In the rows, zero is written as 128.
Facts:
beskik λ pogodri
bosen λ gutas
bosku λ nabrin
dizul λ drogro
dodrazum λ drogro
drikla λ plaplon, zabol
druskim λ muga
drutuk λ lagro
fadar λ stestu
flago λ dozir
flaka λ lagro
flibrok λ gesin
flitrom λ pipa, femis
fonumim λ matos
gastem λ klaklusku
getim λ rabripum
gibran λ ziru
grafam λ fakel
grafin λ zugron
grebrik λ turonul, misto
gritu λ robom, rinasker
kizonu λ lotral
klaklusku λ klazapi
klenal λ skegrek
klilem λ zivo
lagro λ flaka
liba λ skomal, nobrir
lidril λ flibrok
linis λ lotral, kizonu
loni λ stekul, dodrazum
misto λ mugadil
mugadil λ turonul, rotrur
nobrir λ drikla, liba
plazo λ sketres
pleker λ fliga
putror λ klaklusku, stisas
retrus λ druskim
rinasker λ bovifom
robom λ gritu, rinasker
rotrur λ turonul
seniston λ dodrazum
siplil λ bebes, pogodri
sketres λ skiduluk
skome λ fluklo
skuge λ gegu
tuklu λ drikla, zabol
zabol λ liba
ziru λ bebes
zivo λ trafis, supin
zogon λ groflim
zokle λ bovifom
[bebes, drikla, fadar, fastudes, fiplo, flago, fluklo, fozuk, gastem, gegu, gesin, getim, groflim, kadinak, kloplin, kuvin, loni, lotral, mugadil, pipa, piva, relor, rotrur, skiduluk, skome, skuge, stisas, truflapul, vodrur, voza, zedun, zepe, zivo, zogon] κ b
[beskik, boflam, bovifom, dastun, femis, grebrik, gritu, klenal, liba, linis, nabrin, nebe, pleker, rinasker, seniston, zabol, zokle] κ d
[bibri, bigrugrek, bosen, dozir, drutuk, gibran, grafam, klazapi, lidril, luskoskir, matos, misto, plaplon, plazo, plibrimu, rizon, robom, siplil, staken, stekul, trafis, tragres, trulis, ziru] κ c
[bople, bosku, dizul, dodrazum, drogro, druskim, fakel, flaka, flibrok, fliga, flitrom, flizi, fonumim, gabos, gestir, grafin, gutas, kizonu, klaklusku, kliklu, klilem, lagro, laru, libas, muga, nebifer, nobrir, petem, pogodri, putror, rabripum, retrus, skegrek, sketres, skomal, stestu, supin, tratus, tuklu, turonul, vofos, zugron] κ a
{bebes, beskik, gibran, pogodri, rizon, siplil, tragres, ziru} Θ tradam
{bibri, bople, bovifom, gritu, rinasker, robom, zokle} Θ grodru
{bigrugrek, grebrik, misto, mugadil, rotrur, turonul, vofos} Θ kadrer
{boflam, fakel, femis, flitrom, grafam, pipa} Θ koflam
{bosen, fonumim, gabos, gutas, laru, matos, tratus, voza} Θ gaplemem
{bosku, gegu, luskoskir, nabrin, skuge, staken, vodrur} Θ skistan
{dastun, fadar, fastudes, plibrimu, stestu} Θ lukel
{dizul, dodrazum, drogro, kloplin, loni, seniston, stekul} Θ pagri
{dozir, flago, klenal, skegrek} Θ pofis
{drikla, fozuk, liba, nobrir, plaplon, skomal, tuklu, zabol} Θ sifla
{druskim, kliklu, muga, retrus} Θ plifum
{drutuk, flaka, lagro} Θ klugen
{fiplo, getim, nebifer, rabripum} Θ stemo
{flibrok, gesin, lidril} Θ fliti
{fliga, pleker} Θ nimo
{flizi, plazo, sketres, skiduluk} Θ sider
{fluklo, klilem, piva, skome, supin, trafis, zepe, zivo} Θ baplinon
{gastem, klaklusku, klazapi, putror, stisas} Θ loskun
{gestir, kadinak, petem, zedun} Θ zego
{grafin, groflim, zogon, zugron} Θ bugruk
{kizonu, linis, lotral, relor} Θ stuskim
{kuvin, libas, trulis} Θ panin
{nebe, truflapul} Θ stugren
{baplinon, bebes, boflam, bople, bosen, bugruk, dastun, fastudes, femis, flago, flitrom, flizi, gibran, grebrik, grodru, gutas, kadinak, kadrer, klaklusku, klenal, kliklu, klugen, kuvin, libas, loni, lukel, matos, misto, muga, mugadil, nebe, panin, pipa, piva, plazo, pofis, putror, retrus, rizon, rotrur, sider, skegrek, sketres, skiduluk, skistan, staken, tratus, trulis, turonul, vofos, voza, ziru, zokle} π 483
{beskik, bovifom, dizul, dodrazum, dozir, druskim, fadar, fakel, flibrok, gestir, getim, grafin, groflim, kizonu, klazapi, kloplin, koflam, lagro, liba, lidril, linis, loskun, lotral, luskoskir, nabrin, plibrimu, plifum, pogodri, robom, skomal, skome, stekul, stestu, stugren, stuskim, vodrur, zedun, zepe, zogon, zugron} π 733
{bibri, bigrugrek, bosku, drikla, drogro, drutuk, fiplo, flaka, fliga, fliti, fluklo, fonumim, fozuk, gabos, gaplemem, gastem, gegu, gesin, grafam, gritu, klilem, laru, nebifer, nimo, nobrir, pagri, petem, plaplon, pleker, rabripum, relor, rinasker, seniston, sifla, siplil, skuge, stemo, stisas, supin, tradam, trafis, tragres, truflapul, tuklu, zabol, zego, zivo} π 799

Known rows:
125,122,114,117,138,148,100,148,121,119,126,137,111,117,134,124,109,114,135,94,74,140,128,129,144,104: fonumim
135,109,118,121,121,128,131,128,115,140,110,132,126,131,135,130,129,115,129,127,135,131,119,133,129,127: grafin
137,113,122,121,123,134,129,120,118,143,121,140,125,126,131,127,130,127,122,136,125,126,128,140,121,135: zugron
120,125,126,130,98,129,140,126,145,131,127,130,131,122,137,126,146,113,133,127,146,118,124,137,132,136: mugadil
136,137,135,121,157,136,124,147,123,118,123,115,120,142,122,131,109,126,129,124,107,134,140,114,126,104: skuge
123,120,121,128,105,136,136,122,134,132,126,133,131,124,133,130,149,112,133,130,148,126,119,140,137,136: bople
123,125,113,147,144,108,120,115,114,138,126,131,138,121,137,133,126,149,114,129,131,128,117,122,122,138: koflam
135,140,140,120,154,132,120,143,118,116,130,115,120,139,121,134,108,127,132,120,113,141,137,115,129,112: seniston
118,125,130,135,99,119,138,129,149,127,131,133,132,123,135,120,142,117,135,129,143,110,126,139,134,133: trulis
111,128,112,159,133,114,125,112,131,130,136,133,142,120,140,135,142,139,117,132,144,122,116,123,134,137: lukel
129,139,160,118,166,141,137,141,118,125,119,114,128,165,105,129,122,136,140,145,106,120,155,100,118,114: zivo
132,131,139,114,158,135,122,137,120,113,121,120,119,144,110,126,108,129,125,125,109,134,133,105,128,102: gastem
118,111,126,117,104,131,132,109,127,119,121,135,128,130,118,128,145,114,135,127,157,130,102,125,142,129: retrus
120,114,128,127,108,122,134,119,133,130,127,136,126,128,132,129,144,103,133,127,152,119,118,132,139,128: klenal
132,123,137,116,100,111,135,128,132,127,125,132,128,124,127,118,123,131,134,123,131,124,124,135,124,137: robom
122,120,121,131,106,136,134,120,134,132,126,133,131,124,134,131,148,115,132,130,148,126,118,138,136,138: kliklu
115,125,110,133,126,135,124,116,135,142,123,112,137,128,125,126,165,115,143,128,161,122,105,140,136,139: sketres
148,123,115,131,103,111,145,135,153,120,134,133,118,118,143,130,115,103,106,140,173,126,126,149,129,114: gibran

Rows:
No name comes twice in this set of rows, the named rows included.
138,141,139,130,147,127,129,163,132,116,130,124,120,140,133,129,97,127,128,126,97,126,154,120,127,104  grafam
114,127,148,128,105,130,153,123,136,135,118,121,141,148,124,128,160,117,148,143,152,107,133,121,128,142  piva
126,125,147,119,119,124,147,127,120,142,110,118,139,150,121,126,144,129,146,140,138,116,134,120,116,142  zepe
129,143,168,121,163,137,136,144,126,124,127,122,127,163,101,120,118,145,138,151,95,110,164,108,117,118  trafis
151,125,114,127,107,128,143,118,149,127,141,138,117,112,140,130,121,113,98,148,165,130,130,153,121,123  bebes
138,132,138,113,152,143,122,138,112,110,122,124,118,141,113,135,106,131,128,126,109,148,133,110,131,108  bosku
132,110,128,107,118,128,126,107,113,130,117,136,125,128,113,124,132,130,129,128,138,135,107,126,128,133  druskim
125,119,143,119,124,121,147,129,117,143,102,115,137,156,121,125,145,120,148,138,144,113,128,116,121,134  skome
105,132,134,157,139,117,140,115,126,134,125,125,150,141,130,137,155,142,134,146,149,111,127,110,129,145  baplinon
137,140,139,120,156,142,122,139,126,123,134,124,119,137,117,126,109,138,122,132,96,130,150,120,119,114  gegu
135,135,142,112,159,141,120,128,122,116,133,129,118,138,105,121,109,141,120,133,98,130,142,114,121,110  stisas
139,141,138,118,156,149,119,136,118,120,133,122,121,134,114,132,110,142,124,132,100,144,142,122,124,119  drogro
111,111,108,126,76,142,116,125,140,129,133,151,123,94,149,119,147,103,140,95,115,128,109,154,152,137  tratus

Now the same objects, written a new way:
Known rows:
116,93,109,109,122,126,128,137,121,117,110,135,145,113,101,109,127,150,139,140,122,146,124,109,141,145,136,133,121,126,127,127,133,106,140,131,130,137,126,136,137,106,131,133,86,133: groflim
146,137,146,143,138,129,133,117,132,139,137,126,108,138,132,133,137,122,121,134,128,130,127,130,115,125,129,134,130,138,131,114,122,161,127,134,119,113,136,130,129,137,123,125,137,120: fiplo
144,140,156,124,136,130,129,112,125,135,137,132,103,139,126,132,141,123,126,137,128,126,125,134,120,131,126,135,131,141,135,101,124,150,128,121,125,122,138,120,134,130,122,123,167,109: fluklo
128,105,123,116,127,122,131,127,133,148,119,129,130,121,133,109,138,136,124,152,127,141,129,126,109,140,139,132,126,131,134,126,128,118,158,137,120,128,122,135,130,130,115,122,90,124: putror
153,141,144,131,146,128,133,120,125,139,150,129,108,139,134,151,137,117,119,102,105,112,129,136,125,120,126,128,139,128,125,117,121,166,102,133,121,107,144,126,125,129,120,124,168,118: plaplon
115,149,134,146,125,138,127,130,127,123,130,125,135,130,128,131,124,121,131,103,135,120,127,133,131,130,127,126,134,125,128,125,131,126,129,127,132,132,124,121,128,124,129,131,158,131: boflam
115,130,119,118,129,126,132,132,132,129,120,125,140,127,140,134,123,125,122,125,128,127,132,137,119,123,135,124,132,123,132,137,125,127,136,126,132,130,125,128,124,133,126,125,123,142: klenal
124,134,130,134,125,135,128,129,126,132,128,127,124,129,125,124,129,124,132,115,130,128,125,128,132,128,126,130,131,129,128,122,129,119,131,127,126,127,123,123,129,125,126,130,149,128: skegrek
137,150,141,140,129,115,131,118,138,136,153,115,117,145,156,143,128,116,119,114,146,142,137,145,117,99,118,129,128,131,136,137,126,157,108,124,141,118,144,123,131,152,132,125,129,143: nimo
125,129,132,150,125,136,127,128,129,136,128,129,123,127,123,119,129,127,133,117,129,124,126,126,126,136,125,131,130,132,128,121,130,118,137,129,123,128,121,125,131,121,121,131,138,120: flizi
122,110,117,127,125,138,120,138,111,109,119,139,136,118,94,121,130,142,148,128,109,121,122,109,158,139,129,127,124,123,115,128,134,112,116,130,128,144,120,130,134,102,138,138,135,118: luskoskir
111,116,114,99,116,134,120,138,113,98,112,138,137,119,95,123,121,141,144,124,124,133,119,114,157,134,127,129,125,125,126,108,134,95,126,113,136,146,124,125,136,106,144,137,147,122: zepe
116,104,122,152,112,123,114,135,128,137,130,131,148,115,108,100,133,149,147,117,133,147,127,112,138,139,119,134,115,125,127,132,145,86,139,128,140,152,120,138,142,110,134,141,113,109: stuskim
114,110,118,134,116,138,123,140,125,112,109,132,145,116,100,107,121,143,140,136,131,136,121,107,145,149,129,130,120,127,124,125,136,98,141,127,130,145,116,131,134,110,138,138,100,125: pogodri
162,183,168,151,131,134,121,112,141,161,138,132,119,133,134,122,135,111,114,117,133,104,123,133,107,151,117,128,130,133,128,120,137,143,137,129,109,136,106,126,113,137,114,123,185,70: gritu
137,114,147,154,143,111,130,126,146,163,140,129,123,128,145,132,137,122,102,130,103,115,120,134,102,125,126,127,132,133,138,107,114,134,138,135,120,110,136,134,123,139,103,120,146,92: tuklu
135,137,125,119,133,135,123,126,116,129,129,131,125,129,128,140,130,122,136,133,111,105,130,133,133,125,127,123,130,125,120,136,124,132,118,132,120,129,123,124,121,125,125,125,146,125: plazo
111,99,109,129,111,117,121,137,128,114,128,128,150,118,118,114,122,144,142,116,145,151,132,121,144,124,121,129,118,122,129,141,137,88,126,123,148,145,131,136,139,116,146,139,103,136: stugren

Rows:
No name comes twice in this set of rows, the named rows included.
81,149,118,140,123,136,115,129,123,132,114,120,129,114,120,103,117,142,149,130,105,88,124,120,149,129,122,115,120,121,120,108,148,58,122,111,131,156,104,126,115,127,158,140,150,92  lagro
136,144,141,96,136,125,134,118,128,117,131,127,108,141,143,147,127,114,111,144,123,123,127,140,120,111,129,124,132,134,136,110,118,150,119,114,127,117,140,119,120,143,129,118,159,122  zivo
140,127,136,135,133,104,133,117,144,164,156,125,121,136,155,134,139,126,111,90,135,141,137,144,103,110,123,133,130,126,137,133,125,145,118,132,140,110,147,132,133,142,120,125,129,134  sifla

Now the same objects, written a new way:
Known rows:
120,125,47,57,150,58,86,137,183,152,91,120,142,122,90,135,125,48,102,136,124,171,72,168,137,193,141,139,143: zepe
147,130,134,118,110,110,98,132,134,121,132,118,127,135,135,124,119,136,122,116,134,133,128,127,140,138,137,136,126: flibrok
151,132,149,136,114,133,94,127,124,112,137,114,131,129,135,142,126,124,117,115,124,147,120,133,144,138,128,128,149: robom
97,119,138,114,127,130,138,137,145,129,171,148,134,122,127,117,170,123,136,97,158,137,126,89,124,158,102,118,124: vofos
83,127,128,102,126,150,179,137,117,121,187,148,131,112,196,102,141,89,131,112,132,121,117,84,148,147,105,127,132: dastun
122,101,86,145,136,122,153,80,105,106,98,88,96,168,203,120,47,132,157,152,30,128,141,156,154,109,138,100,121: seniston
100,116,132,92,117,120,133,138,161,133,165,150,131,128,103,106,175,137,139,97,157,130,134,79,125,158,113,125,119: kuvin
92,112,130,91,120,131,125,137,165,135,171,147,125,128,98,111,174,135,146,90,144,134,140,87,128,152,104,132,130: flago
156,139,150,141,109,112,105,128,116,111,120,118,138,135,142,130,122,123,107,122,143,141,111,119,138,146,139,111,129: dozir
96,119,151,128,117,142,123,131,139,115,178,143,135,129,129,131,175,105,137,86,139,154,129,87,138,155,92,111,147: plazo
108,122,135,95,121,115,144,138,158,131,157,154,137,123,108,102,176,140,132,109,171,126,123,75,116,167,120,118,111: skiduluk
157,105,135,174,81,121,95,155,86,133,121,100,113,177,105,151,102,134,132,120,78,68,188,147,93,17,138,133,112: tuklu
181,123,156,199,78,108,116,150,65,116,99,108,133,175,123,148,108,124,107,141,107,73,159,127,85,40,155,97,101: plaplon
156,114,160,150,83,115,112,178,85,139,139,112,125,154,128,115,115,146,101,103,147,70,138,100,80,70,128,106,92: skomal
159,128,114,148,120,110,103,108,129,116,101,113,122,150,117,153,107,133,143,150,90,128,160,169,141,98,157,151,131: bosku
138,122,124,99,112,119,89,134,150,133,129,117,117,135,104,119,122,150,130,110,123,130,140,131,138,128,134,146,132: getim
122,138,133,132,165,173,135,137,112,155,108,118,119,92,125,133,101,145,111,139,135,127,92,159,107,116,107,129,141: stugren
119,138,133,137,177,183,141,139,107,163,104,115,119,84,122,136,99,148,109,142,137,126,86,170,100,113,101,127,143: koflam

Rows:
No name comes twice in this set of rows, the named rows included.
159,125,107,130,118,107,100,110,142,123,91,116,119,151,92,145,110,147,143,151,90,122,165,165,135,96,163,156,128  skuge
112,169,126,193,127,112,81,109,101,120,62,130,119,150,104,135,95,104,138,124,113,152,195,165,200,78,142,143,142  siplil
52,154,150,155,133,136,113,135,121,131,141,161,128,123,113,104,161,97,135,70,172,161,160,88,181,138,84,116,139  gibran
114,174,137,149,130,95,108,138,109,136,81,144,129,124,124,89,103,131,109,115,193,134,147,120,173,132,140,129,103  pogodri
163,132,128,163,106,113,93,102,118,100,101,110,127,158,124,162,112,114,138,144,80,142,157,161,152,101,155,136,147  drutuk
110,117,174,122,110,156,145,139,138,129,178,150,120,127,109,98,170,194,147,92,164,105,160,64,115,127,106,122,110  voza
165,146,111,138,121,126,162,109,95,103,111,122,133,129,195,137,82,104,125,185,86,107,134,159,153,101,175,153,129  rinasker
170,108,133,160,78,105,107,159,93,139,102,109,119,175,87,134,107,151,121,135,99,54,178,132,78,25,157,126,93  drikla
87,113,135,109,126,140,124,135,151,128,182,142,126,125,121,124,171,121,146,85,140,143,138,97,133,149,92,132,137  flitrom
58,161,152,158,133,128,124,136,119,130,132,166,133,121,118,98,160,97,129,78,188,158,153,81,177,145,92,109,128  ziru
171,128,155,172,103,139,109,108,108,107,117,113,112,155,124,143,104,188,152,142,95,104,190,149,137,67,156,150,121  fonumim
109,118,180,138,112,158,146,138,124,119,186,148,122,126,134,107,167,179,146,90,165,112,155,68,120,127,101,118,114  tratus
87,128,129,99,113,142,174,135,120,114,191,149,131,120,200,99,142,87,134,108,131,121,120,76,154,149,108,128,131  nebe
164,109,137,176,81,112,105,157,82,131,114,103,119,175,110,146,103,135,124,127,91,64,179,139,86,23,146,125,102  nobrir

The same objects again, as new rows of numbers:
Known rows:
135,125,110,166,133,156,98,151,128,147,117,107,170,108,100,129,130,135,154,135,123,126,123,154,161,136,149,108,121,158,149,97,110,121,117,93,124,106,155,89,94: linis
179,89,100,164,125,154,74,153,137,141,131,142,182,125,93,124,160,142,145,125,115,134,86,134,158,170,132,118,76,135,174,98,89,121,92,108,134,125,127,124,73: mugadil
132,129,121,145,131,149,106,132,158,118,121,104,172,126,109,114,141,145,173,129,121,119,99,154,144,124,144,129,123,150,130,102,120,135,119,98,112,96,125,109,141: libas
134,124,110,165,141,156,102,135,129,144,122,107,174,113,113,125,123,139,171,146,116,129,128,153,163,130,161,115,112,143,145,105,113,128,125,101,118,108,140,88,113: nebe
117,132,109,136,129,157,119,97,114,126,131,215,142,140,178,155,153,156,127,173,120,169,155,99,108,106,132,115,114,95,98,163,134,127,141,138,115,202,111,131,165: truflapul
93,151,140,171,138,163,123,125,104,150,104,200,115,158,188,168,171,151,98,192,137,159,125,74,91,72,117,98,82,112,90,153,129,98,114,122,112,222,103,133,140: drikla
92,78,104,135,77,150,164,113,72,79,148,201,171,104,169,201,164,125,209,140,150,204,191,159,69,127,114,131,137,88,97,152,188,105,125,234,71,177,109,156,156: gaplemem
153,112,116,148,125,150,91,137,167,122,131,117,182,134,101,111,160,144,170,127,110,121,89,144,144,153,133,135,98,144,149,101,105,133,105,105,118,102,117,122,126: turonul
139,121,111,151,128,142,103,145,134,121,109,108,174,114,93,125,128,151,147,124,128,122,91,150,148,126,139,116,129,156,140,92,123,134,118,91,129,108,138,112,91: lidril
134,127,118,150,124,152,113,143,144,86,135,120,195,121,106,120,145,143,189,113,110,121,111,173,156,126,156,145,158,154,135,104,130,135,108,110,93,96,128,125,124: tratus
88,80,109,125,89,143,151,96,96,130,123,175,130,114,175,189,158,133,181,167,167,200,169,125,49,123,93,104,78,82,88,147,169,105,144,212,104,175,99,130,179: fliti
143,125,111,129,98,151,99,172,200,114,88,113,146,113,135,124,105,154,165,90,157,127,102,110,132,137,128,121,181,189,157,105,140,121,132,82,116,98,181,82,116: lagro
114,143,119,128,115,157,130,108,131,81,148,222,165,147,173,154,180,151,148,148,104,163,163,115,100,113,132,143,156,116,94,163,146,130,127,155,86,187,107,157,186: gabos
137,117,108,160,130,148,96,143,127,135,114,112,167,110,102,124,123,142,154,127,131,125,100,160,161,125,145,111,126,146,142,97,114,127,116,86,127,107,145,100,88: getim
114,142,120,128,116,157,130,108,130,81,149,221,167,146,172,154,181,152,148,149,102,163,163,115,100,113,132,143,154,115,93,161,146,131,127,154,85,187,108,157,184: laru
136,118,110,174,128,153,99,150,127,130,118,115,173,112,105,123,124,141,156,127,130,124,100,164,160,120,148,116,130,143,146,97,118,125,116,88,125,108,143,102,83: skome
118,148,113,138,134,165,124,114,88,142,149,228,148,105,137,166,190,148,67,154,121,172,198,117,86,87,138,93,130,113,100,139,126,120,164,141,140,162,128,122,199: gritu
117,132,109,136,129,156,118,97,115,125,131,215,140,139,180,154,153,155,126,172,119,169,157,98,108,105,133,116,115,95,99,162,133,128,142,139,115,202,111,132,165: stisas

Rows:
No name comes twice in this set of rows, the named rows included.
126,139,116,101,93,158,119,137,184,108,101,224,116,140,208,161,145,168,124,126,149,173,155,42,72,117,111,120,173,149,116,167,153,114,152,134,103,195,154,116,186  flaka
117,147,113,138,134,165,123,114,93,142,147,225,147,111,145,166,186,148,77,158,121,171,195,112,90,92,136,96,128,113,101,143,126,121,160,142,137,168,127,122,192  rinasker
175,92,102,163,125,154,76,150,136,142,131,139,181,125,93,122,157,141,147,126,115,134,87,133,158,166,136,117,80,135,173,98,92,121,94,108,133,124,127,123,76  rotrur
94,160,149,157,129,162,124,127,142,136,113,195,120,168,184,159,192,153,103,180,131,151,123,71,69,81,103,113,90,123,85,149,133,104,119,127,110,200,99,140,181  tuklu
139,130,111,149,135,145,109,144,112,126,129,118,183,85,58,124,149,152,100,106,134,122,112,183,132,97,146,103,147,152,129,73,122,140,145,87,158,69,137,109,126  robom
164,106,108,152,129,145,92,149,141,125,118,128,182,124,92,125,150,152,141,123,118,129,82,131,144,148,137,121,98,149,158,95,107,129,105,105,133,120,123,125,89  misto
102,147,140,204,149,163,107,166,117,167,92,81,148,133,116,139,137,131,144,167,132,112,90,138,151,98,139,97,83,165,131,93,110,98,92,75,116,128,140,89,74  liba
157,109,105,167,133,158,87,153,134,149,127,127,179,119,100,129,150,135,153,135,111,133,116,136,159,157,147,113,90,149,165,100,97,119,107,108,126,118,142,103,93  grebrik
111,139,120,172,128,166,114,109,132,149,127,202,129,149,199,151,152,158,108,189,128,162,138,87,86,87,124,115,85,80,105,157,136,121,154,128,128,201,98,119,168  fozuk
139,124,111,162,137,156,101,147,127,145,118,114,170,110,106,130,132,139,157,138,121,130,126,145,159,130,157,108,115,155,149,102,110,120,119,99,120,110,147,90,106  klenal

